Below are the code and all the weights of a small trained network. Each question names an input and a class and asks about switching units off, where a switched-off unit gives its printed mean instead of its output.

import numpy as np


def w(rows, s, z=0):
    codes = np.array(rows[::2]) - 128.0
    scale = np.full(codes.shape[1], s)
    scale[-1] = z or s
    return codes * scale


def norm(h):
    return h / np.sqrt((h * h).mean(-1, keepdims=True) + 1e-5)


def f(y):
    return np.maximum(y, 0)


def log_softmax(a):
    a = a - a.max(-1, keepdims=True)
    return a - np.log(np.exp(a).sum(-1, keepdims=True))


def net(x, mask):
    res = np.array(x, float).reshape(1, 6) / 4 @ E
    u = 0
    for l in range(3):
        y = f(norm(res) @ A[l][:, :-1].T + A[l][:, -1])
        res = res + np.where(mask[u : u + 11], y, B[l][:, -1]) @ B[l][:, :-1]
        u += 11
    return log_softmax(norm(res)[-1] @ U[:, :-1].T + U[:, -1])


A, B = {}, {}
E = w([
[99,152,128,130,140,126,132,151,149,122,99],'x0',
[117,129,123,126,135,134,123,94,145,93,124],'x1',
[124,141,127,136,136,141,131,111,132,119,116],'x2',
[86,114,155,107,66,111,183,87,197,207,134],'x3',
[198,193,129,96,35,142,96,166,152,118,94],'x4',
[149,99,174,91,112,148,247,170,120,70,111],'x5',
],0.012)
A[0] = w([
[128,107,133,98,168,117,170,126,123,150,120,104],'L0N0',
[99,155,135,108,131,112,105,160,145,129,127,74],'L0N1',
[84,118,138,113,73,135,155,80,199,207,141,73],'L0N2',
[104,111,123,134,138,118,136,108,128,160,112,51],'L0N3',
[71,122,135,116,99,146,177,94,172,183,169,89],'L0N4',
[84,119,123,123,44,106,207,72,185,190,134,66],'L0N5',
[123,148,126,143,137,134,129,104,130,112,107,194],'L0N6',
[152,115,138,132,118,147,233,155,127,75,129,142],'L0N7',
[162,164,125,122,3,130,121,117,177,136,99,2],'L0N8',
[155,120,126,125,110,134,134,112,150,111,127,151],'L0N9',
[164,178,123,143,31,144,100,150,139,89,123,88],'L0N10',
],0.012,0.0036)
B[0] = w([
[111,85,137,145,122,139,114,96,110,95,143,173],'L0N0',
[184,107,150,155,114,178,122,92,61,144,143,145],'L0N1',
[94,186,33,175,60,35,156,156,72,145,114,228],'L0N2',
[119,139,133,124,176,140,128,108,141,122,124,155],'L0N3',
[195,53,149,120,147,83,101,88,106,128,93,210],'L0N4',
[133,108,190,122,168,254,148,133,208,142,123,238],'L0N5',
[162,65,129,121,85,93,128,190,90,211,184,163],'L0N6',
[119,119,118,74,107,94,201,133,145,69,116,254],'L0N7',
[70,198,137,124,97,160,100,120,123,76,238,223],'L0N8',
[97,166,150,152,130,120,124,209,97,171,73,155],'L0N9',
[185,93,129,94,121,123,101,75,132,144,42,230],'L0N10',
],0.015,0.0097)
A[1] = w([
[69,177,76,191,197,126,67,134,105,163,223,71],'L1N0',
[178,196,112,167,118,142,41,124,186,165,133,32],'L1N1',
[102,22,157,155,224,146,119,109,127,151,117,103],'L1N2',
[129,130,139,102,190,145,30,140,93,210,139,129],'L1N3',
[130,100,87,249,176,120,157,164,105,134,144,140],'L1N4',
[73,161,92,103,117,24,199,107,93,58,120,80],'L1N5',
[158,197,155,123,111,139,114,127,166,79,136,23],'L1N6',
[128,78,90,167,174,79,189,102,176,187,69,1],'L1N7',
[108,188,94,150,100,78,230,93,134,125,108,114],'L1N8',
[102,140,145,230,150,185,46,90,124,200,115,116],'L1N9',
[71,66,113,142,211,111,215,145,97,138,168,98],'L1N10',
],0.011,0.0018)
B[1] = w([
[130,162,207,81,124,156,212,164,141,143,111,227],'L1N0',
[147,104,81,217,146,132,151,114,167,92,100,215],'L1N1',
[146,198,145,68,58,156,137,199,143,176,131,236],'L1N2',
[151,114,109,125,136,231,99,96,169,125,121,222],'L1N3',
[94,81,105,55,140,97,130,115,134,132,205,203],'L1N4',
[142,110,108,146,122,122,67,129,86,183,166,230],'L1N5',
[113,86,115,110,186,62,167,206,141,220,133,178],'L1N6',
[133,91,103,120,197,100,141,86,116,149,64,207],'L1N7',
[159,142,135,114,152,169,58,145,144,104,145,207],'L1N8',
[123,134,113,93,95,33,26,155,164,138,172,237],'L1N9',
[110,119,122,249,120,150,102,102,143,71,115,254],'L1N10',
],0.015,0.0094)
A[2] = w([
[70,121,100,205,140,107,80,115,32,72,177,77],'L2N0',
[101,148,200,111,154,181,100,134,119,130,206,131],'L2N1',
[133,126,123,118,233,68,29,66,130,168,104,103],'L2N2',
[105,116,169,176,217,164,182,92,105,132,56,18],'L2N3',
[113,83,121,92,184,102,143,83,168,154,162,149],'L2N4',
[56,131,99,174,135,145,153,155,42,138,177,64],'L2N5',
[106,215,196,83,111,137,236,116,128,149,133,108],'L2N6',
[70,201,114,156,117,64,101,67,78,243,141,64],'L2N7',
[88,135,122,146,219,82,154,122,93,35,202,2],'L2N8',
[165,195,122,59,160,31,141,150,3,108,83,82],'L2N9',
[149,178,149,182,186,104,23,111,118,147,149,116],'L2N10',
],0.014,0.0026)
B[2] = w([
[123,209,54,104,222,135,197,196,119,119,172,239],'L2N0',
[94,169,165,85,102,131,185,158,134,145,120,221],'L2N1',
[139,81,80,38,191,126,138,118,32,184,102,254],'L2N2',
[157,122,217,223,115,118,104,84,163,55,191,186],'L2N3',
[77,129,211,145,138,111,134,151,121,79,142,216],'L2N4',
[152,121,76,161,198,109,126,131,84,53,171,179],'L2N5',
[96,139,146,80,218,195,93,154,94,207,166,198],'L2N6',
[40,124,91,189,61,31,121,114,121,108,124,220],'L2N7',
[130,218,99,181,192,105,99,100,90,240,129,199],'L2N8',
[163,132,153,110,28,20,112,99,142,8,108,210],'L2N9',
[145,135,168,177,135,216,195,105,113,120,86,241],'L2N10',
],0.016,0.0069)
U = w([
[90,168,184,5,133,219,131,214,189,187,177,235],'0',
[220,103,67,129,153,231,82,93,128,162,50,147],'1',
[133,217,38,183,222,114,165,180,92,93,196,99],'2',
[196,143,122,43,61,39,104,156,120,35,100,3],'3',
[24,41,107,101,162,16,117,97,95,201,95,43],'4',
[57,198,53,239,34,110,105,120,183,173,130,123],'5',
[119,46,215,224,176,136,157,78,185,80,133,152],'6',
],0.012,0.0017)

Each question gives the input, the list of numbers given to net, and the class t.
The units are the neurons (one row each of A and B). Each row of codes is followed by its name. A weight is (code - 128) times the scale printed after its matrix; where a second scale follows, it is the last column's (A, B and U).
mask holds one flag per neuron, layer by layer. A switched-off neuron (its flag False) gives its mean, the last column of its row in B, instead of its output. The means were averaged over made-up inputs and are rounded, as every weight is.
A unit's drop is (log p(t) with every unit on - log p(t) with that unit switched off) / (log p(t) with every unit on - log p(t) with every unit switched off).
unit that matters most: the unit with the biggest drop
top k neurons: the k neurons with the biggest drops, biggest first
k most important neurons of layer l: the k neurons of layer l with the biggest drops, biggest first
input [-6,4,7,-4,-6,-2], class 0: top neuron : L0N7
input [-4,4,-1,-7,-7,0], class 0: top 3 neurons : L0N7, L0N2, L1N2
input [-5,-3,-7,-5,-5,-2], class 0: top 2 neurons : L0N7, L0N2
input [4,-6,-1,8,0,-3], class 4: top 3 neurons : L0N2, L0N4, L2N2
input [8,-3,-3,2,6,-2], class 5: top 2 neurons : L0N10, L0N8
input [-7,-3,-8,1,8,-4], class 5: top 2 neurons : L0N8, L0N10
input [-8,7,-4,-8,1,3], class 3: top 3 neurons : L2N9, L1N10, L0N8
input [-3,-6,-5,0,0,-7], class 0: 2 most important neurons of layer 1 : L1N0, L1N3
input [5,-4,-3,2,5,-1], class 5: top 2 neurons : L0N10, L0N8
input [-7,-2,6,7,-4,3], class 6: top 2 neurons : L0N5, L0N2
input [4,-7,-5,-3,-8,-2], class 0: top 3 neurons : L0N7, L0N2, L1N2
input [-5,6,-1,0,6,-3], class 1: top 4 neurons : L0N10, L0N2, L0N7, L1N1
input [-8,4,-5,0,3,-3], class 1: top 4 neurons : L0N10, L0N7, L0N2, L1N1
input [8,-1,-7,8,2,0], class 5: top 4 neurons : L0N2, L0N7, L0N8, L0N4
input [6,-1,-2,0,8,0], class 1: top 3 neurons : L0N10, L0N7, L0N2
input [1,5,-8,-8,1,-6], class 1: unit that matters most : L0N8
input [4,5,6,-8,7,0], class 1: 2 most important neurons of layer 0 : L0N7, L0N2
input [8,3,6,1,-5,-1], class 4: 2 most important neurons of layer 0 : L0N8, L0N7
input [-6,3,4,5,0,-1], class 4: 4 most important neurons of layer 0 : L0N2, L0N4, L0N5, L0N7
input [-7,3,-5,1,0,5], class 6: 2 most important neurons of layer 0 : L0N2, L0N7
input [-6,8,2,-7,-1,-5], class 0: unit that matters most : L0N10
input [-3,-1,-8,2,4,-2], class 5: 2 most important neurons of layer 0 : L0N10, L0N8
input [-5,3,-5,8,-2,8], class 6: 2 most important neurons of layer 0 : L0N5, L0N2
input [5,0,6,6,0,3], class 6: 3 most important neurons of layer 0 : L0N4, L0N5, L0N2
input [-3,7,1,3,-1,2], class 6: 2 most important neurons of layer 0 : L0N5, L0N2
input [-7,5,2,-1,2,-3], class 1: 2 most important neurons of layer 0 : L0N7, L0N2
input [7,-1,0,1,-2,-1], class 4: unit that matters most : L0N8
input [-4,-1,-6,5,-2,1], class 6: 2 most important neurons of layer 1 : L1N7, L1N9
